Here is a tiny trained network, its code and every weight. The questions are about switching its units off for an input and a class, where a switched-off unit gives its printed mean instead of its output.

import numpy as np


def w(rows, s, z=0):
    codes = np.array(rows[::2]) - 128.0
    scale = np.full(codes.shape[1], s)
    scale[-1] = z or s
    return codes * scale


def norm(h):
    return h / np.sqrt((h * h).mean(-1, keepdims=True) + 1e-5)


def f(y):
    return np.maximum(y, 0)


def log_softmax(a):
    a = a - a.max(-1, keepdims=True)
    return a - np.log(np.exp(a).sum(-1, keepdims=True))


def net(x, mask):
    res = np.array(x, float).reshape(1, 5) / 4 @ E
    u = 0
    for l in range(3):
        y = f(norm(res) @ A[l][:, :-1].T + A[l][:, -1])
        res = res + np.where(mask[u : u + 8], y, B[l][:, -1]) @ B[l][:, :-1]
        u += 8
    return log_softmax(norm(res)[-1] @ U[:, :-1].T + U[:, -1])


A, B = {}, {}
E = w([
[90,11,109,167,60,165,103,56,151,254],'x0',
[144,128,26,110,178,9,180,164,246,139],'x1',
[124,128,160,145,124,160,211,177,130,157],'x2',
[184,108,108,120,22,53,211,29,111,105],'x3',
[135,118,136,43,137,149,134,115,131,154],'x4',
],0.01)
A[0] = w([
[129,124,98,109,134,117,56,96,148,116,36],'0.n0',
[115,122,101,121,135,91,65,108,127,116,34],'0.n1',
[131,124,112,252,136,106,117,140,146,114,25],'0.n2',
[119,121,133,149,135,156,217,178,133,171,13],'0.n3',
[138,121,90,121,142,109,124,162,166,165,38],'0.n4',
[134,115,125,25,141,145,133,125,144,162,1],'0.n5',
[119,126,124,129,154,129,84,176,155,161,24],'0.n6',
[127,115,107,161,135,124,113,123,149,198,18],'0.n7',
],0.027,0.0088)
B[0] = w([
[214,148,181,162,119,87,94,140,167,154,199],'0.n0',
[209,171,183,141,131,106,104,114,174,144,192],'0.n1',
[87,191,97,34,84,82,98,152,64,185,250],'0.n2',
[255,188,180,156,117,79,56,119,195,155,240],'0.n3',
[37,136,199,186,196,86,155,89,98,118,243],'0.n4',
[76,190,82,43,53,84,87,170,53,177,194],'0.n5',
[170,137,46,178,155,209,162,186,99,153,230],'0.n6',
[97,37,126,72,83,190,107,113,190,37,255],'0.n7',
],0.02,0.0077)
A[1] = w([
[166,71,74,104,159,113,160,116,124,105,60],'1.n0',
[106,27,57,137,99,101,155,107,200,218,11],'1.n1',
[136,58,98,85,175,117,133,140,178,72,89],'1.n2',
[100,86,74,104,194,30,166,157,227,178,3],'1.n3',
[155,83,51,162,177,142,170,173,138,150,31],'1.n4',
[175,91,35,113,93,27,242,61,164,113,101],'1.n5',
[21,151,174,177,176,106,177,74,137,135,59],'1.n6',
[144,174,80,74,208,63,183,217,180,4,61],'1.n7',
],0.018,0.0047)
B[1] = w([
[136,101,132,136,130,92,165,200,122,94,136],'1.n0',
[118,126,102,72,88,170,79,84,200,55,201],'1.n1',
[97,86,126,119,85,166,131,101,123,122,168],'1.n2',
[75,205,139,181,188,70,38,38,66,119,199],'1.n3',
[126,107,115,161,204,180,169,159,122,125,162],'1.n4',
[152,165,48,194,202,197,214,167,111,234,224],'1.n5',
[101,8,103,185,149,8,216,153,127,93,191],'1.n6',
[88,55,120,52,52,164,47,95,226,28,254],'1.n7',
],0.015,0.0082)
A[2] = w([
[201,167,109,115,71,96,237,74,94,100,114],'2.n0',
[214,152,157,166,139,69,128,114,179,118,43],'2.n1',
[170,137,134,68,130,82,205,187,138,7,91],'2.n2',
[96,143,131,149,128,196,171,56,90,61,133],'2.n3',
[114,99,234,161,145,201,123,78,24,146,41],'2.n4',
[75,169,74,58,77,50,149,180,64,137,26],'2.n5',
[135,145,149,125,176,151,210,142,120,152,47],'2.n6',
[158,118,83,121,148,118,240,102,129,175,7],'2.n7',
],0.019,0.0019)
B[2] = w([
[127,194,112,116,157,152,15,175,164,169,174],'2.n0',
[197,74,197,154,128,132,224,123,106,129,234],'2.n1',
[121,77,118,140,61,171,98,45,183,245,175],'2.n2',
[145,58,156,124,135,131,230,162,67,68,189],'2.n3',
[71,154,94,169,194,4,141,86,165,101,192],'2.n4',
[117,126,123,60,80,137,210,146,38,113,247],'2.n5',
[182,119,84,129,80,160,205,111,112,114,146],'2.n6',
[95,126,162,162,200,201,69,208,114,82,162],'2.n7',
],0.015,0.012)
U = w([
[255,157,228,171,106,81,91,99,191,167,63],'0',
[70,29,109,97,69,175,101,60,208,67,198],'1',
[82,183,103,47,70,90,130,161,44,161,136],'2',
[65,107,140,218,195,19,175,85,109,88,126],'3',
[136,126,65,209,204,230,147,189,120,150,254],'4',
[166,63,165,132,92,118,206,168,105,118,243],'5',
],0.012,0.00047)

Each question gives the input, the list of numbers given to net, and the class t.
The units are the neurons (one row each of A and B). Each row of codes is followed by its name. A weight is (code - 128) times the scale printed after its matrix; where a second scale follows, it is the last column's (A, B and U).
mask holds one flag per neuron, layer by layer. A switched-off neuron (its flag False) gives its mean, the last column of its row in B, instead of its output. The means were averaged over made-up inputs and are rounded, as every weight is.
A unit's drop is (log p(t) with every unit on - log p(t) with that unit switched off) / (log p(t) with every unit on - log p(t) with every unit switched off).
The circuit of an input: a set's keep is (log p(t) with only the set's units on - log p(t) with every unit switched off) / (log p(t) with every unit on - log p(t) with every unit switched off). Starting from the 12 units with the biggest drops (on a tie, the unit counted first), units are removed one at a time, each time the one whose removal leaves the highest keep (on an exact tie, the one counted first), for as long as the keep stays at least 0.8.
units of the circuit, in order: the units of the circuit, biggest drop first
most important unit: the unit with the biggest drop
k most important neurons: the k neurons with the biggest drops, biggest first
top k neurons in layer l: the k neurons of layer l with the biggest drops, biggest first
input [0,-3,4,-7,6], class 4: most important unit => 0.n6
input [3,3,-6,-1,-7], class 2: 2 most important neurons => [0.n2; 0.n3]
input [-2,-6,-3,-2,1], class 3: 2 most important neurons => [2.n4; 0.n2]
input [-2,-7,6,-2,-8], class 2: 2 most important neurons => [0.n2; 0.n4]
input [-4,-6,2,4,-5], class 3: 3 most important neurons => [2.n4; 0.n2; 0.n3]
input [2,2,-8,1,-8], class 0: top 2 neurons in layer 0 => [0.n1; 0.n0]
input [3,7,2,8,-8], class 2: 2 most important neurons => [0.n2; 2.n5]
input [-8,8,4,5,7], class 1: 2 most important neurons => [1.n7; 0.n2]
input [-4,2,5,7,-6], class 4: 2 most important neurons => [1.n5; 0.n5]
input [-2,-6,-4,8,-7], class 4: 2 most important neurons => [0.n5; 1.n5]
input [-8,8,7,-7,8], class 1: 3 most important neurons => [1.n7; 0.n2; 0.n0]
input [-6,-8,-3,-7,5], class 3: 3 most important neurons => [2.n4; 0.n2; 0.n7]
input [7,-5,7,-4,1], class 0: 2 most important neurons => [0.n3; 1.n7]
input [-8,8,-4,-8,0], class 1: units of the circuit, in order => [1.n7]
input [5,-5,-2,7,-1], class 4: 3 most important neurons => [1.n5; 0.n7; 0.n4]
input [6,-4,-6,8,-7], class 4: units of the circuit, in order => [1.n5; 0.n3; 1.n7; 2.n7]
input [3,7,3,-5,6], class 3: 4 most important neurons => [0.n4; 0.n2; 1.n6; 1.n3]
input [-6,3,4,6,-2], class 1: top 2 neurons in layer 0 => [0.n6; 0.n0]
input [5,6,-5,-4,3], class 3: top 2 neurons in layer 0 => [0.n4; 0.n3]
input [4,8,6,-1,2], class 3: most important unit => 0.n4
input [-5,6,2,3,2], class 3: 3 most important neurons => [1.n3; 0.n7; 0.n4]
input [-3,6,5,5,4], class 3: 3 most important neurons => [0.n4; 1.n3; 0.n0]
input [-6,6,7,-7,-3], class 0: top 2 neurons in layer 0 => [0.n3; 0.n7]
input [6,3,4,7,-8], class 2: top 2 neurons in layer 0 => [0.n2; 0.n6]
input [-1,8,5,5,-3], class 3: top 2 neurons in layer 1 => [1.n3; 1.n6]
input [-4,7,7,-7,-2], class 0: top 2 neurons in layer 0 => [0.n3; 0.n6]
input [2,-4,3,-5,0], class 4: units of the circuit, in order => [0.n6]
input [-7,-6,-6,3,7], class 1: top 3 neurons in layer 0 => [0.n2; 0.n3; 0.n5]
input [4,-2,7,3,-7], class 0: top 2 neurons in layer 0 => [0.n3; 0.n5]
input [1,-5,-3,2,-1], class 3: top 2 neurons in layer 0 => [0.n2; 0.n3]
